Below is a small trained network, with its code and all its weights. Each question gives an input and a class and asks what happens when units are switched off, that is, made to give their printed mean instead of their output.

import numpy as np


def w(rows, s, z=0):
    codes = np.array(rows[::2]) - 128.0
    scale = np.full(codes.shape[1], s)
    scale[-1] = z or s
    return codes * scale


def f(y):
    return np.maximum(y, 0)


def log_softmax(a):
    a = a - a.max(-1, keepdims=True)
    return a - np.log(np.exp(a).sum(-1, keepdims=True))


def net(x, mask):
    res = np.array(x, float).reshape(1, 8) / 4 @ E
    y = f(res @ A[0][:, :-1].T + A[0][:, -1])
    res = res + np.where(mask, y, B[0][:, -1]) @ B[0][:, :-1]
    return log_softmax(res[-1] @ U[:, :-1].T + U[:, -1])


A, B = {}, {}
E = w([
[207,76,63,195,161,164,88],'x0',
[178,116,85,104,134,53,130],'x1',
[139,180,75,215,180,71,225],'x2',
[174,156,161,156,147,255,119],'x3',
[97,50,88,219,83,134,233],'x4',
[96,52,45,6,156,120,213],'x5',
[199,102,45,71,198,119,151],'x6',
[197,202,85,143,16,93,80],'x7',
],0.0089)
A[0] = w([
[75,175,167,148,155,119,129,18],'neuron 1',
[130,147,178,134,61,104,233,136],'neuron 2',
[96,59,84,72,123,129,32,255],'neuron 3',
[81,168,201,153,63,161,134,176],'neuron 4',
[167,37,128,100,156,212,112,165],'neuron 5',
[85,111,254,197,127,90,36,122],'neuron 6',
[157,147,91,199,147,56,105,128],'neuron 7',
[27,197,140,154,190,207,231,206],'neuron 8',
[209,27,77,78,151,58,108,227],'neuron 9',
[170,161,152,83,141,73,87,204],'neuron 10',
],0.0095,0.0027)
B[0] = w([
[99,141,123,96,220,36,113,164],'neuron 1',
[69,106,58,157,97,134,87,192],'neuron 2',
[141,144,184,126,95,146,189,213],'neuron 3',
[64,124,159,220,149,167,26,225],'neuron 4',
[197,64,125,132,88,179,151,202],'neuron 5',
[154,141,209,163,176,97,95,252],'neuron 6',
[175,111,73,130,129,33,84,194],'neuron 7',
[93,1,113,151,148,144,83,217],'neuron 8',
[118,123,116,19,74,141,185,234],'neuron 9',
[119,200,117,47,158,100,101,199],'neuron 10',
],0.0097,0.013)
U = w([
[86,114,101,77,42,35,219,106],'0',
[125,204,207,159,204,138,65,50],'1',
[255,120,115,176,75,252,116,188],'2',
[89,64,106,122,201,130,177,254],'3',
[29,169,80,202,55,176,93,29],'4',
[205,241,67,57,151,132,121,172],'5',
[225,178,47,212,121,41,108,83],'6',
],0.0094,0.0039)

Each question gives the input, the list of numbers given to net, and the class t.
The units are the neurons (one row each of A and B). Each row of codes is followed by its name. A weight is (code - 128) times the scale printed after its matrix; where a second scale follows, it is the last column's (A, B and U).
mask holds one flag per neuron, in row order. A switched-off neuron (its flag False) gives its mean, the last column of its row in B, instead of its output. The means were averaged over made-up inputs and are rounded, as every weight is.
A unit's drop is (log p(t) with every unit on - log p(t) with that unit switched off) / (log p(t) with every unit on - log p(t) with every unit switched off).
The circuit of an input: a set's keep is (log p(t) with only the set's units on - log p(t) with every unit switched off) / (log p(t) with every unit on - log p(t) with every unit switched off). Starting from all 10 units, units are removed one at a time, each time the one whose removal leaves the highest keep (on an exact tie, the one counted first), for as long as the keep stays at least 0.8.
circuit, biggest first: the units of the circuit, biggest drop first
unit that matters most: the unit with the biggest drop
k most important neurons: the k neurons with the biggest drops, biggest first
drop of u: that unit's drop, to one decimal
input [-1,4,-5,-4,5,-5,3,-4], class 0: circuit, biggest first	[neuron 4; neuron 8]
input [-8,8,3,-5,-1,-7,8,-2], class 5: 3 most important neurons	[neuron 10; neuron 8; neuron 3]
input [-8,2,8,-3,6,-1,-4,3], class 4: circuit, biggest first	[neuron 2]
input [6,-3,5,-2,-7,1,-1,0], class 5: circuit, biggest first	[neuron 4; neuron 8]
input [3,-4,-3,-3,-1,-1,2,5], class 5: circuit, biggest first	[neuron 8; neuron 4]
input [8,-6,-2,-8,2,-6,-8,7], class 1: 2 most important neurons	[neuron 6; neuron 4]
input [-6,-2,-1,4,-4,0,8,-1], class 5: 2 most important neurons	[neuron 4; neuron 10]
input [4,-8,-7,-5,-4,5,-3,-8], class 2: circuit, biggest first	[neuron 5; neuron 3]
input [-5,0,0,6,-3,3,-1,7], class 4: 3 most important neurons	[neuron 6; neuron 4; neuron 9]
input [2,7,3,-5,-5,-2,3,5], class 5: 2 most important neurons	[neuron 10; neuron 9]
input [3,-7,-7,0,0,1,-3,6], class 1: 2 most important neurons	[neuron 4; neuron 9]
input [1,5,5,0,-3,2,-3,0], class 5: circuit, biggest first	[neuron 8; neuron 4]
input [-4,6,7,-7,-8,1,-3,-5], class 5: 2 most important neurons	[neuron 10; neuron 3]
input [-7,4,-4,8,6,5,6,-2], class 2: 2 most important neurons	[neuron 5; neuron 1]
input [7,-3,5,-5,4,-1,-5,-1], class 6: circuit, biggest first	[neuron 7]
input [-8,-6,-6,7,-8,6,0,-5], class 3: 3 most important neurons	[neuron 8; neuron 5; neuron 6]
input [3,6,-6,-5,-4,-3,5,-8], class 0: 2 most important neurons	[neuron 9; neuron 3]
input [3,5,-3,-6,-5,0,7,-3], class 0: 2 most important neurons	[neuron 9; neuron 3]
input [-2,3,4,-5,-8,-8,5,-8], class 5: 2 most important neurons	[neuron 4; neuron 10]
input [-6,2,1,0,-2,4,7,-2], class 0: unit that matters most	neuron 9
input [2,6,7,6,-5,-7,4,-2], class 6: 2 most important neurons	[neuron 7; neuron 9]
input [-8,-1,-5,-3,7,-4,5,4], class 4: drop of neuron 6	0.0
input [1,-2,5,8,-7,-6,6,4], class 5: drop of neuron 6	0.1
input [-6,0,1,8,8,8,2,4], class 4: drop of neuron 1	0.3
input [-5,3,-7,6,6,-1,7,-6], class 2: drop of neuron 5	0.6
